Below is a small trained network, with its code and all its weights. Each question gives an input and a target symbol and asks what happens when units are switched off, that is, made to give their printed mean instead of their output.

import numpy as np


def w(rows, s, z=0):
    codes = np.array(rows[::2]) - 128.0
    scale = np.full(codes.shape[1], s)
    scale[-1] = z or s
    return codes * scale


def f(y):
    return np.maximum(y, 0)


def softmax(a):
    e = np.exp(a - a.max(-1, keepdims=True))
    return e / e.sum(-1, keepdims=True)


def log_softmax(a):
    a = a - a.max(-1, keepdims=True)
    return a - np.log(np.exp(a).sum(-1, keepdims=True))


def net(x, mask):
    ids = ['ΔΘΦΨΩβεζτ'.index(c) for c in x.split()]
    T = len(ids)
    res = E[ids] + P[:T]
    q, k, v = (res @ M[0].T for M in (Q, K, V))
    z = softmax(np.where(np.tri(T) > 0, q @ k.T / 3**0.5, -1e9)) @ v
    res = res + np.where(mask[0], z, O[0][:, -1]) @ O[0][:, :-1]
    y = f(res @ A[0][:, :-1].T + A[0][:, -1])
    res = res + np.where(mask[1:13], y, B[0][:, -1]) @ B[0][:, :-1]
    return log_softmax(res[-1] @ U[:, :-1].T + U[:, -1])


Q, K, V, O, A, B = {}, {}, {}, {}, {}, {}
E = w([
[127,133,171,107,98],'Δ',
[149,113,151,96,114],'Θ',
[128,143,173,179,162],'Φ',
[139,154,131,193,127],'Ψ',
[147,189,152,175,86],'Ω',
[3,85,154,140,180],'β',
[148,135,143,166,154],'ε',
[165,127,133,131,133],'ζ',
[164,147,127,140,101],'τ',
],0.018)
P = w([
[153,141,62,58,90],'0',
[171,111,124,159,64],'1',
[176,112,137,157,64],'2',
[183,128,112,157,57],'3',
[195,132,112,146,61],'4',
[203,148,86,133,39],'5',
[220,160,86,126,35],'6',
[233,169,67,113,26],'7',
[241,183,93,122,21],'8',
[254,199,100,128,2],'9',
],0.0076)
Q[0] = w([
[140,70,167,193,42],'H0',
[136,180,103,83,162],'H0',
[136,177,98,56,254],'H0',
],0.075)
K[0] = w([
[42,170,21,70,153],'H0',
[188,119,187,159,108],'H0',
[201,84,253,170,76],'H0',
],0.048)
V[0] = w([
[43,241,181,171,28],'H0',
[74,111,242,8,109],'H0',
[130,70,62,84,3],'H0',
],0.019)
O[0] = w([
[143,71,4,200,195,253],'H0',
[109,49,155,114,38,161],'H0',
[16,200,58,95,81,214],'H0',
],0.015,0.0068)
A[0] = w([
[34,66,192,128,181,43],'N0',
[143,130,130,99,133,25],'N1',
[132,217,233,66,191,80],'N2',
[100,180,118,81,147,135],'N3',
[112,137,147,134,221,29],'N4',
[169,166,164,103,199,170],'N5',
[158,163,136,182,70,2],'N6',
[46,70,155,44,250,52],'N7',
[81,147,188,83,110,44],'N8',
[101,65,177,181,173,100],'N9',
[100,95,143,59,184,92],'N10',
[212,159,215,114,165,51],'N11',
],0.013,0.0081)
B[0] = w([
[215,117,147,61,188,155],'N0',
[140,123,140,130,156,128],'N1',
[152,146,17,16,61,226],'N2',
[105,163,207,171,134,254],'N3',
[165,114,138,118,136,198],'N4',
[175,110,194,86,191,189],'N5',
[164,73,150,62,176,186],'N6',
[45,108,57,133,58,137],'N7',
[213,103,90,231,160,232],'N8',
[73,176,100,136,61,206],'N9',
[96,114,99,156,93,130],'N10',
[5,75,137,166,178,180],'N11',
],0.017,0.0099)
U = w([
[139,12,65,182,69,228],'Δ',
[251,40,124,235,122,225],'Θ',
[161,25,115,202,195,24],'Φ',
[254,88,122,172,204,58],'Ψ',
[195,66,23,210,196,14],'Ω',
[239,23,114,168,142,160],'β',
[178,67,80,114,188,73],'ε',
[246,121,68,154,128,2],'ζ',
[156,139,110,190,160,250],'τ',
],0.0036,0.0024)

Each question gives the input, a string of symbols that net reads in full, and the target symbol t.
The units are the heads (3 rows each of Q, K, V and O) and the neurons (one row each of A and B). Each row of codes is followed by its name. A weight is (code - 128) times the scale printed after its matrix; where a second scale follows, it is the last column's (O, A, B and U).
mask holds one flag per unit, heads first, then neurons. A switched-off unit (its flag False) gives its mean, the last column of its rows in O or B, instead of its output. The means were averaged over made-up inputs and are rounded, as every weight is.
A unit's drop is (log p(t) with every unit on - log p(t) with that unit switched off) / (log p(t) with every unit on - log p(t) with every unit switched off).
The circuit of an input: a set's keep is (log p(t) with only the set's units on - log p(t) with every unit switched off) / (log p(t) with every unit on - log p(t) with every unit switched off). Starting from the 12 units with the biggest drops (on a tie, the unit counted first), units are removed one at a time, each time the one whose removal leaves the highest keep (on an exact tie, the one counted first), for as long as the keep stays at least 0.8.
units of the circuit, in order: the units of the circuit, biggest drop first
unit that matters most: the unit with the biggest drop
top k neurons: the k neurons with the biggest drops, biggest first
input τ β Θ, target Δ: unit that matters most => H0
input τ Ω τ Ψ, target τ: units of the circuit, in order => H0, N3
input ζ β Φ, target Δ: units of the circuit, in order => N9, H0
input ε τ ζ Θ, target ε: units of the circuit, in order => H0, N2, N11, N5
input Ω β Ψ Δ, target Δ: units of the circuit, in order => H0, N9, N8
input β β Ω τ Θ τ Ω Ω, target β: top 2 neurons => N6, N9
input Θ Ω τ Ω ζ ζ ε τ, target Θ: top 3 neurons => N8, N2, N3
input Ψ Ω ζ τ τ ε Φ, target Ψ: units of the circuit, in order => H0, N5
input Φ ζ ζ τ ε, target Φ: units of the circuit, in order => N11, H0
input β Ω Θ ζ τ, target Δ: top 3 neurons => N8, N5, N3
input ζ Φ Ω Θ τ, target ζ: units of the circuit, in order => H0, N2
input ζ Δ ζ ε Θ τ ζ, target ζ: units of the circuit, in order => N2, H0
input ε ε Φ τ Ω, target ε: top 2 neurons => N2, N11
input Ω Ω Θ τ, target Ω: units of the circuit, in order => H0
input β Ω Θ ζ, target Δ: units of the circuit, in order => H0, N8, N9
input Φ Θ Δ Φ Δ Θ, target Φ: units of the circuit, in order => H0, N11
input Ω Ψ Θ Θ Δ β, target Δ: top 2 neurons => N9, N7
input Θ Ω τ Ψ Ψ Ω Ω Θ ε β, target Δ: top 2 neurons => N9, N8
input ε τ ε Φ τ ζ, target ε: top 4 neurons => N2, N11, N5, N8
input ζ Ω ε Φ, target ζ: top 2 neurons => N2, N8
input Ω τ Θ β τ Ω Ω ζ ε, target Δ: top 4 neurons => N9, N8, N5, N3
